[[171, 137, 130],
[163, 143, 126]]
|
[[171, 137],
[163, 143]]

[[106, 114],
[99, 96],
[113, 120],
[38, 113]]
|
[[106, 114],
[99, 96]]

[[33, 117, 111, 121],
[31, 124, 121, 103],
[48, 97, 111, 117],
[151, 93, 82, 88]]
|
[[33, 117],
[31, 124]]

[[65, 152, 55, 46, 54],
[109, 121, 108, 112, 114],
[105, 33, 112, 119, 111],
[110, 91, 109, 98, 105],
[127, 98, 125, 107, 118]]
|
[[65, 152],
[109, 121]]

[[21, 32, 39, 116],
[175, 175, 172, 74]]
|
[[21, 32],
[175, 175]]

[[101, 85],
[84, 40],
[121, 52],
[161, 132],
[122, 42]]
|
[[101, 85],
[84, 40]]

[[177, 115, 109, 145],
[41, 87, 81, 59]]
|
[[177, 115],
[41, 87]]

[[43, 140, 102, 49, 171],
[100, 152, 100, 60, 130],
[126, 129, 115, 79, 73],
[103, 123, 48, 79, 170]]
|
[[43, 140],
[100, 152]]

[[116, 89, 108, 94],
[73, 128, 112, 104],
[149, 122, 102, 117],
[38, 110, 89, 100],
[89, 94, 93, 130]]
|
[[116, 89],
[73, 128]]
---
[[118, 154, 153],
[163, 167, 157],
[125, 153, 142]]
|
[[154, 153],
[167, 157]]

[[88, 132, 132, 130],
[22, 87, 86, 88],
[58, 126, 124, 122],
[38, 93, 91, 92]]
|
[[132, 132],
[87, 86]]

[[78, 80, 49],
[135, 162, 145],
[129, 93, 137],
[121, 91, 43]]
|
[[80, 49],
[162, 145]]

[[144, 29, 43, 146, 74],
[109, 182, 23, 115, 124],
[65, 20, 107, 36, 50]]
|
[[29, 43],
[182, 23]]

[[115, 53, 147, 78, 93],
[161, 141, 155, 69, 109],
[169, 67, 87, 61, 45],
[38, 44, 104, 32, 54]]
|
[[53, 147],
[141, 155]]

[[147, 107, 79, 108],
[52, 69, 95, 126],
[155, 73, 114, 96],
[161, 137, 103, 50]]
|
[[107, 79],
[69, 95]]

[[87, 78, 106, 100],
[134, 104, 80, 99],
[60, 91, 175, 100]]
|
[[78, 106],
[104, 80]]

[[76, 74, 82, 93, 110],
[67, 134, 68, 75, 164]]
|
[[74, 82],
[134, 68]]

[[85, 107, 110, 117, 100],
[114, 119, 113, 109, 93],
[128, 104, 164, 142, 80]]
|
[[107, 110],
[119, 113]]
